Below are the code and all the weights of a small trained network. Each question names an input and a target symbol and asks about switching units off, where a switched-off unit gives its printed mean instead of its output.

import numpy as np


def w(rows, s, z=0):
    codes = np.array(rows[::2]) - 128.0
    scale = np.full(codes.shape[1], s)
    scale[-1] = z or s
    return codes * scale


def softmax(a):
    e = np.exp(a - a.max(-1, keepdims=True))
    return e / e.sum(-1, keepdims=True)


def log_softmax(a):
    a = a - a.max(-1, keepdims=True)
    return a - np.log(np.exp(a).sum(-1, keepdims=True))


def net(x, mask):
    ids = ['ΓΛΠαδζμξφ'.index(c) for c in x.split()]
    T = len(ids)
    res = E[ids] + P[:T]
    u = 0
    for l in range(3):
        r = res
        for j in range(2):
            rows = slice(3 * j, 3 * j + 3)
            q, k, v = (r @ M[l][rows].T for M in (Q, K, V))
            z = softmax(np.where(np.tri(T) > 0, q @ k.T / 3**0.5, -1e9)) @ v
            o = O[l][rows]
            res = res + np.where(mask[u + j], z, o[:, -1]) @ o[:, :-1]
        u += 2
    return log_softmax(res[-1] @ U[:, :-1].T + U[:, -1])


Q, K, V, O = {}, {}, {}, {}
E = w([
[37,203,122,170,135,210,178,137,171,188],'Γ',
[136,82,155,181,29,123,78,188,105,132],'Λ',
[174,84,80,156,202,92,50,129,205,105],'Π',
[103,163,172,169,118,120,66,125,67,82],'α',
[130,143,119,164,187,231,139,115,125,32],'δ',
[210,43,141,165,112,208,145,222,149,79],'ζ',
[162,220,171,124,209,171,60,160,125,175],'μ',
[125,101,116,21,153,252,64,112,83,130],'ξ',
[127,113,191,17,191,80,148,178,103,131],'φ',
],0.015)
P = w([
[61,10,111,240,136,106,126,120,74,187],'0',
[123,79,14,235,147,98,139,146,63,142],'1',
[36,22,159,180,156,103,77,158,166,111],'2',
[141,130,49,157,125,104,128,171,100,94],'3',
[47,70,176,107,137,91,52,190,216,78],'4',
[164,184,80,85,96,103,120,206,131,65],'5',
[55,126,194,58,106,83,50,239,254,48],'6',
[195,204,103,58,47,91,102,250,147,38],'7',
],0.0098)
Q[0] = w([
[151,137,160,112,72,133,166,51,166,167],'0.h1',
[121,139,118,125,137,92,138,141,61,141],'0.h1',
[106,92,185,150,165,129,96,137,151,127],'0.h1',
[141,91,205,118,179,141,73,108,105,207],'0.h2',
[66,82,252,120,152,102,53,195,181,97],'0.h2',
[125,114,68,110,124,205,103,197,65,137],'0.h2',
],0.016)
K[0] = w([
[88,84,94,177,132,124,231,50,189,162],'0.h1',
[150,115,82,149,88,100,77,114,96,123],'0.h1',
[177,156,113,68,109,178,155,158,155,119],'0.h1',
[146,90,157,80,116,66,155,190,74,228],'0.h2',
[192,163,209,1,143,100,58,227,144,106],'0.h2',
[63,107,52,43,167,125,112,52,98,103],'0.h2',
],0.014)
V[0] = w([
[78,157,66,125,127,132,152,189,225,237],'0.h1',
[202,71,244,148,140,174,110,102,121,119],'0.h1',
[2,203,109,162,114,182,166,155,135,48],'0.h1',
[94,126,110,64,193,94,231,76,138,137],'0.h2',
[211,50,153,143,40,174,180,235,173,91],'0.h2',
[111,48,155,168,129,89,183,106,104,182],'0.h2',
],0.0067)
O[0] = w([
[241,168,81,90,112,170,139,187,145,70,96],'0.h1',
[84,162,98,146,148,79,162,123,176,126,185],'0.h1',
[163,152,133,101,150,20,25,91,20,152,67],'0.h1',
[70,160,83,133,102,182,117,178,79,75,253],'0.h2',
[93,192,42,108,178,129,142,23,126,98,119],'0.h2',
[105,216,2,88,126,89,77,214,121,134,101],'0.h2',
],0.0073,0.0021)
Q[1] = w([
[175,208,124,114,101,97,105,131,123,150],'1.h1',
[134,70,155,134,192,166,100,161,56,72],'1.h1',
[200,174,78,165,142,76,196,115,57,181],'1.h1',
[45,96,148,83,153,191,96,160,168,186],'1.h2',
[66,123,142,10,167,28,176,204,174,91],'1.h2',
[121,122,110,53,61,73,169,138,94,166],'1.h2',
],0.013)
K[1] = w([
[132,144,139,160,235,159,89,175,118,179],'1.h1',
[137,63,136,68,160,91,139,173,63,130],'1.h1',
[72,132,89,217,123,152,143,153,109,253],'1.h1',
[103,133,139,22,167,127,144,210,148,171],'1.h2',
[59,170,157,51,121,153,85,179,219,36],'1.h2',
[80,142,108,145,23,94,54,182,161,115],'1.h2',
],0.013)
V[1] = w([
[148,167,109,154,233,74,168,122,208,80],'1.h1',
[111,148,115,205,182,224,109,129,186,104],'1.h1',
[58,53,85,98,146,221,147,72,89,44],'1.h1',
[63,163,76,119,98,142,151,105,198,156],'1.h2',
[124,112,97,113,95,169,91,174,97,254],'1.h2',
[143,77,155,94,188,71,219,82,119,231],'1.h2',
],0.0051)
O[1] = w([
[120,104,177,137,80,160,108,145,70,109,190],'1.h1',
[125,69,227,160,190,109,165,109,73,204,45],'1.h1',
[204,127,179,137,132,78,66,157,103,108,220],'1.h1',
[127,136,115,107,164,141,153,107,164,186,2],'1.h2',
[181,76,253,90,110,158,159,154,161,180,201],'1.h2',
[99,142,119,75,124,193,77,196,167,137,23],'1.h2',
],0.0072,0.0016)
Q[2] = w([
[208,143,93,92,113,150,52,184,90,110],'2.h1',
[96,113,100,129,90,238,4,65,159,109],'2.h1',
[67,96,169,114,215,106,63,153,198,75],'2.h1',
[4,117,228,87,123,80,145,174,167,110],'2.h2',
[61,94,123,163,71,157,53,79,181,182],'2.h2',
[160,164,155,145,153,146,36,199,143,126],'2.h2',
],0.013)
K[2] = w([
[145,75,145,117,97,91,169,164,114,68],'2.h1',
[135,111,146,114,221,48,114,144,140,134],'2.h1',
[120,169,153,21,173,150,115,98,141,87],'2.h1',
[5,96,119,65,148,137,151,184,109,135],'2.h2',
[107,99,109,178,163,120,176,109,51,195],'2.h2',
[193,138,154,84,157,76,130,154,122,82],'2.h2',
],0.016)
V[2] = w([
[146,254,171,206,192,124,142,149,205,121],'2.h1',
[160,81,147,181,58,87,116,152,177,68],'2.h1',
[106,200,188,154,80,49,92,153,101,178],'2.h1',
[182,103,49,157,119,77,50,131,222,168],'2.h2',
[150,78,126,97,129,55,191,130,166,100],'2.h2',
[205,196,138,123,183,113,97,177,135,189],'2.h2',
],0.0094)
O[2] = w([
[66,182,161,220,242,32,206,180,145,83,4],'2.h1',
[136,68,56,197,77,110,182,171,102,254,145],'2.h1',
[71,206,148,129,13,56,100,182,138,148,124],'2.h1',
[196,129,118,93,130,60,128,146,213,158,5],'2.h2',
[98,102,99,80,184,125,50,169,176,137,172],'2.h2',
[205,184,118,130,120,83,155,152,103,55,188],'2.h2',
],0.0087,0.0037)
U = w([
[142,121,70,148,175,172,147,166,171,99,31],'Γ',
[204,227,92,114,126,140,164,160,132,46,113],'Λ',
[109,184,193,147,144,171,182,159,205,84,185],'Π',
[105,173,39,158,202,170,139,55,147,70,254],'α',
[70,181,29,68,149,205,66,254,143,35,134],'δ',
[144,195,63,98,144,122,112,110,243,96,162],'ζ',
[115,174,104,138,178,71,56,92,51,112,95],'μ',
[104,176,113,126,73,142,131,140,175,132,81],'ξ',
[162,154,200,87,123,225,135,73,174,125,164],'φ',
],0.0056,0.0034)

Each question gives the input, a string of symbols that net reads in full, and the target symbol t.
The units are the heads (3 rows each of Q, K, V and O). Each row of codes is followed by its name. A weight is (code - 128) times the scale printed after its matrix; where a second scale follows, it is the last column's (O and U).
mask holds one flag per head, layer by layer. A switched-off head (its flag False) gives its mean, the last column of its rows in O, instead of its output. The means were averaged over made-up inputs and are rounded, as every weight is.
A unit's drop is (log p(t) with every unit on - log p(t) with that unit switched off) / (log p(t) with every unit on - log p(t) with every unit switched off).
The circuit of an input: a set's keep is (log p(t) with only the set's units on - log p(t) with every unit switched off) / (log p(t) with every unit on - log p(t) with every unit switched off). Starting from all 6 units, units are removed one at a time, each time the one whose removal leaves the highest keep (on an exact tie, the one counted first), for as long as the keep stays at least 0.8.
circuit, biggest first: the units of the circuit, biggest drop first
which heads matter: for each layer, one digit per head in row order, 1 if its drop is at least 0.15 and else 0, layers parted by /
input μ φ α, target δ: which heads matter	01 / 00 / 00
input φ ξ μ, target δ: circuit, biggest first	(0.h2)
input ξ ξ μ φ φ ξ, target Λ: which heads matter	01 / 11 / 01
input ξ φ ζ φ, target Γ: circuit, biggest first	(2.h1, 1.h1)
input μ ζ μ, target Π: which heads matter	00 / 00 / 10
input μ ξ φ μ, target φ: which heads matter	10 / 11 / 10
input φ δ φ φ Λ Γ μ φ, target ξ: circuit, biggest first	(1.h1, 2.h1, 1.h2)
input ξ ζ Λ, target φ: which heads matter	00 / 01 / 10
input μ μ ξ μ φ Γ Γ φ, target Π: circuit, biggest first	(1.h2, 2.h1)
input φ φ Λ μ Π δ, target α: circuit, biggest first	(0.h2, 1.h2)
input ξ μ ζ, target φ: which heads matter	00 / 01 / 10
input φ δ δ ξ ξ Π δ, target φ: which heads matter	01 / 00 / 10
input φ φ φ φ μ μ μ Π, target ζ: which heads matter	11 / 00 / 01
input Λ μ Λ φ φ φ φ Γ, target Π: which heads matter	01 / 00 / 10
input μ ξ φ φ Λ Λ μ, target Π: which heads matter	01 / 00 / 10
input μ ξ Γ, target φ: circuit, biggest first	(2.h1, 0.h2, 1.h2)
input φ ζ μ φ, target Γ: circuit, biggest first	(2.h1)
input φ ξ ξ φ, target φ: which heads matter	00 / 01 / 10
input φ φ φ φ φ φ δ φ, target α: circuit, biggest first	(1.h2, 2.h1, 0.h2)
input μ φ Γ μ φ α δ φ, target μ: which heads matter	10 / 01 / 00
input φ α φ Γ, target Π: circuit, biggest first	(2.h1, 1.h1)
input ξ Γ Π, target φ: which heads matter	00 / 00 / 10
input ξ μ φ ξ, target Λ: circuit, biggest first	(2.h2)
input φ φ Π μ μ φ, target ζ: circuit, biggest first	(1.h2, 2.h2, 0.h2)
input φ ξ φ φ Π φ, target ζ: which heads matter	00 / 11 / 01
input Λ ξ α, target φ: circuit, biggest first	(2.h1, 1.h2)
input δ φ μ ζ δ, target Π: circuit, biggest first	(2.h1, 0.h2)
input μ ξ φ φ μ φ, target Λ: circuit, biggest first	(1.h2, 2.h2, 0.h1)
